Below is a small trained network, with its code and all its weights. Each question gives an input and a target symbol and asks what happens when units are switched off, that is, made to give their printed mean instead of their output.

import numpy as np


def w(rows, s, z=0):
    codes = np.array(rows[::2]) - 128.0
    scale = np.full(codes.shape[1], s)
    scale[-1] = z or s
    return codes * scale


def f(y):
    return np.maximum(y, 0)


def softmax(a):
    e = np.exp(a - a.max(-1, keepdims=True))
    return e / e.sum(-1, keepdims=True)


def log_softmax(a):
    a = a - a.max(-1, keepdims=True)
    return a - np.log(np.exp(a).sum(-1, keepdims=True))


def net(x, mask):
    ids = ['αβγδεζηθλμξπστφω'.index(c) for c in x.split()]
    T = len(ids)
    res = E[ids] + P[:T]
    u = 0
    for l in range(2):
        r = res
        for j in range(3):
            rows = slice(2 * j, 2 * j + 2)
            q, k, v = (r @ M[l][rows].T for M in (Q, K, V))
            z = softmax(np.where(np.tri(T) > 0, q @ k.T / 2**0.5, -1e9)) @ v
            o = O[l][rows]
            res = res + np.where(mask[u + j], z, o[:, -1]) @ o[:, :-1]
        u += 3
        y = f(res @ A[l][:, :-1].T + A[l][:, -1])
        res = res + np.where(mask[u : u + 8], y, B[l][:, -1]) @ B[l][:, :-1]
        u += 8
    return log_softmax(res[-1] @ U[:, :-1].T + U[:, -1])


Q, K, V, O, A, B = {}, {}, {}, {}, {}, {}
E = w([
[249,129,156,107,159],'α',
[144,92,102,129,139],'β',
[159,106,96,109,124],'γ',
[117,106,71,117,121],'δ',
[182,85,157,175,186],'ε',
[148,96,100,136,142],'ζ',
[142,109,86,125,133],'η',
[112,106,75,116,120],'θ',
[196,130,84,107,135],'λ',
[80,65,134,171,155],'μ',
[150,98,59,146,144],'ξ',
[157,63,138,141,153],'π',
[133,98,88,128,130],'σ',
[33,98,126,92,89],'τ',
[127,91,88,128,133],'φ',
[154,127,157,48,98],'ω',
],0.022)
P = w([
[187,90,70,216,7],'0',
[157,85,107,167,82],'1',
[135,92,106,142,127],'2',
[116,108,105,125,163],'3',
[99,122,101,107,193],'4',
[77,132,98,94,216],'5',
],0.015)
Q[0] = w([
[127,199,147,193,77],'L0H0',
[128,144,156,109,141],'L0H0',
[64,8,84,124,114],'L0H1',
[137,70,101,32,82],'L0H1',
[114,192,126,157,44],'L0H2',
[124,42,59,131,138],'L0H2',
],0.012)
K[0] = w([
[166,84,137,192,2],'L0H0',
[124,106,97,135,130],'L0H0',
[54,45,75,138,117],'L0H1',
[106,129,118,18,52],'L0H1',
[144,121,125,162,35],'L0H2',
[56,181,86,170,193],'L0H2',
],0.0098)
V[0] = w([
[81,54,119,246,185],'L0H0',
[2,87,106,102,59],'L0H0',
[199,45,207,155,118],'L0H1',
[186,170,165,165,100],'L0H1',
[115,161,240,66,48],'L0H2',
[158,123,103,80,155],'L0H2',
],0.0088)
O[0] = w([
[136,137,141,2,127,134],'L0H0',
[206,150,127,128,212,170],'L0H0',
[80,203,110,124,172,231],'L0H1',
[113,104,138,86,177,78],'L0H1',
[84,145,104,95,201,3],'L0H2',
[107,114,202,132,114,158],'L0H2',
],0.0096,0.0053)
A[0] = w([
[204,101,127,157,53,15],'L0N0',
[83,15,148,150,167,2],'L0N1',
[77,72,117,229,181,205],'L0N2',
[159,99,117,216,231,216],'L0N3',
[209,172,222,160,140,131],'L0N4',
[179,254,126,110,88,235],'L0N5',
[76,108,134,73,45,140],'L0N6',
[163,124,213,68,103,150],'L0N7',
],0.0091,0.0037)
B[0] = w([
[72,201,142,87,222,242],'L0N0',
[169,190,177,220,72,149],'L0N1',
[174,254,190,143,15,218],'L0N2',
[240,213,150,101,111,253],'L0N3',
[224,31,23,124,128,165],'L0N4',
[104,25,79,48,120,216],'L0N5',
[34,131,142,136,100,219],'L0N6',
[127,120,34,100,105,219],'L0N7',
],0.0067,0.0039)
Q[1] = w([
[202,127,135,89,98],'L1H0',
[161,38,120,249,202],'L1H0',
[99,162,54,77,95],'L1H1',
[197,183,110,100,69],'L1H1',
[165,185,124,63,36],'L1H2',
[144,178,221,129,22],'L1H2',
],0.011)
K[1] = w([
[172,108,251,86,111],'L1H0',
[178,155,90,149,195],'L1H0',
[146,61,189,136,149],'L1H1',
[109,145,236,96,192],'L1H1',
[128,129,201,56,187],'L1H2',
[68,180,167,74,124],'L1H2',
],0.011)
V[1] = w([
[161,45,178,132,106],'L1H0',
[100,176,46,103,158],'L1H0',
[77,203,2,159,171],'L1H1',
[195,116,160,132,140],'L1H1',
[136,82,173,98,133],'L1H2',
[94,143,117,65,166],'L1H2',
],0.0068)
O[1] = w([
[134,185,68,158,149,114],'L1H0',
[93,81,254,161,131,245],'L1H0',
[154,55,195,139,136,166],'L1H1',
[42,129,166,124,68,199],'L1H1',
[117,210,117,175,117,68],'L1H2',
[154,198,142,194,85,143],'L1H2',
],0.0053,0.0013)
A[1] = w([
[90,202,175,79,199,195],'L1N0',
[180,156,121,224,155,174],'L1N1',
[11,141,141,240,106,80],'L1N2',
[49,235,197,73,251,70],'L1N3',
[135,107,141,62,40,104],'L1N4',
[150,46,116,225,126,202],'L1N5',
[171,197,147,216,106,2],'L1N6',
[22,126,105,162,79,202],'L1N7',
],0.011,0.0077)
B[1] = w([
[44,223,66,138,189,193],'L1N0',
[120,127,141,102,32,214],'L1N1',
[230,131,88,58,157,149],'L1N2',
[198,9,142,215,93,155],'L1N3',
[99,99,81,188,125,253],'L1N4',
[131,131,159,187,190,209],'L1N5',
[89,68,96,115,191,157],'L1N6',
[155,108,247,92,143,230],'L1N7',
],0.011,0.0052)
U = w([
[168,52,131,118,73,255],'α',
[85,194,141,23,137,218],'β',
[100,148,151,172,207,167],'γ',
[94,119,209,214,196,90],'δ',
[105,100,132,116,141,88],'ε',
[168,139,207,67,148,56],'ζ',
[77,94,19,74,89,42],'η',
[111,93,129,138,161,100],'θ',
[131,104,109,147,160,79],'λ',
[140,107,118,134,165,74],'μ',
[114,113,115,116,138,71],'ξ',
[110,106,121,133,147,78],'π',
[29,90,159,53,68,60],'σ',
[112,107,131,120,140,79],'τ',
[245,170,101,89,198,97],'φ',
[134,211,146,187,47,152],'ω',
],0.012,0.0082)

Each question gives the input, a string of symbols that net reads in full, and the target symbol t.
The units are the heads (2 rows each of Q, K, V and O) and the neurons (one row each of A and B). Each row of codes is followed by its name. A weight is (code - 128) times the scale printed after its matrix; where a second scale follows, it is the last column's (O, A, B and U).
mask holds one flag per unit, layer by layer, with each layer's heads first. A switched-off unit (its flag False) gives its mean, the last column of its rows in O or B, instead of its output. The means were averaged over made-up inputs and are rounded, as every weight is.
A unit's drop is (log p(t) with every unit on - log p(t) with that unit switched off) / (log p(t) with every unit on - log p(t) with every unit switched off).
The circuit of an input: a set's keep is (log p(t) with only the set's units on - log p(t) with every unit switched off) / (log p(t) with every unit on - log p(t) with every unit switched off). Starting from the 12 units with the biggest drops (on a tie, the unit counted first), units are removed one at a time, each time the one whose removal leaves the highest keep (on an exact tie, the one counted first), for as long as the keep stays at least 0.8.
circuit, biggest first: the units of the circuit, biggest drop first
most important unit: the unit with the biggest drop
top k neurons: the k neurons with the biggest drops, biggest first
top k neurons in layer l: the k neurons of layer l with the biggest drops, biggest first
input δ μ ω τ, target ω: circuit, biggest first => [L0H1; L1H2; L0N1]
input ε ω ε ε φ γ, target α: circuit, biggest first => [L0H2; L0H1]
input μ ω ε, target ω: top neuron => [L1N1]
input ω ω θ ω λ, target α: top 3 neurons in layer 1 => [L1N0; L1N1; L1N6]
input ω τ θ φ ε ζ, target σ: circuit, biggest first => [L0H0; L0N6; L0H2]
input φ γ τ η, target φ: top 3 neurons in layer 0 => [L0N0; L0N2; L0N6]
input π μ τ α ω α, target β: top 2 neurons in layer 0 => [L0N0; L0N2]
input ω ω θ, target ω: circuit, biggest first => [L0H0; L0N2]
input ε β ε ε η, target α: top 3 neurons => [L0N0; L1N0; L1N7]
input ω α μ, target ζ: circuit, biggest first => [L0H0; L1N7; L1N2; L0N6]
input ζ η ω ω ω α, target α: circuit, biggest first => [L0H0; L0N4]
input ε α ω, target ζ: top 2 neurons in layer 1 => [L1N7; L1N2]
input ε ω μ σ, target η: top 2 neurons in layer 1 => [L1N7; L1N5]
input γ τ ω ε λ, target σ: most important unit => L0H0
input ω ε ω τ ε, target φ: top 2 neurons in layer 1 => [L1N1; L1N4]
input ζ φ β τ, target α: top 2 neurons => [L0N0; L1N0]
input α η φ λ, target α: top 2 neurons => [L1N0; L0N5]
input ω ω ω, target ω: top 3 neurons => [L1N3; L0N2; L1N0]
input ω ω γ τ ε, target α: top 2 neurons => [L0N4; L0N0]
input ζ η ω α, target ω: most important unit => L0H0
input τ ω θ τ τ β, target α: top 2 neurons => [L1N0; L1N1]
input ω ε ω, target σ: top 3 neurons in layer 0 => [L0N3; L0N6; L0N0]
input σ ω η, target ω: top 2 neurons => [L1N1; L1N7]
input ω ζ ω ω ε ζ, target σ: top 2 neurons in layer 0 => [L0N6; L0N3]
input τ β μ ε ω, target σ: top 2 neurons => [L0N6; L1N7]
input β δ ω τ, target ω: top 2 neurons in layer 0 => [L0N2; L0N5]
input ω ω ζ, target ω: top neuron => [L1N1]
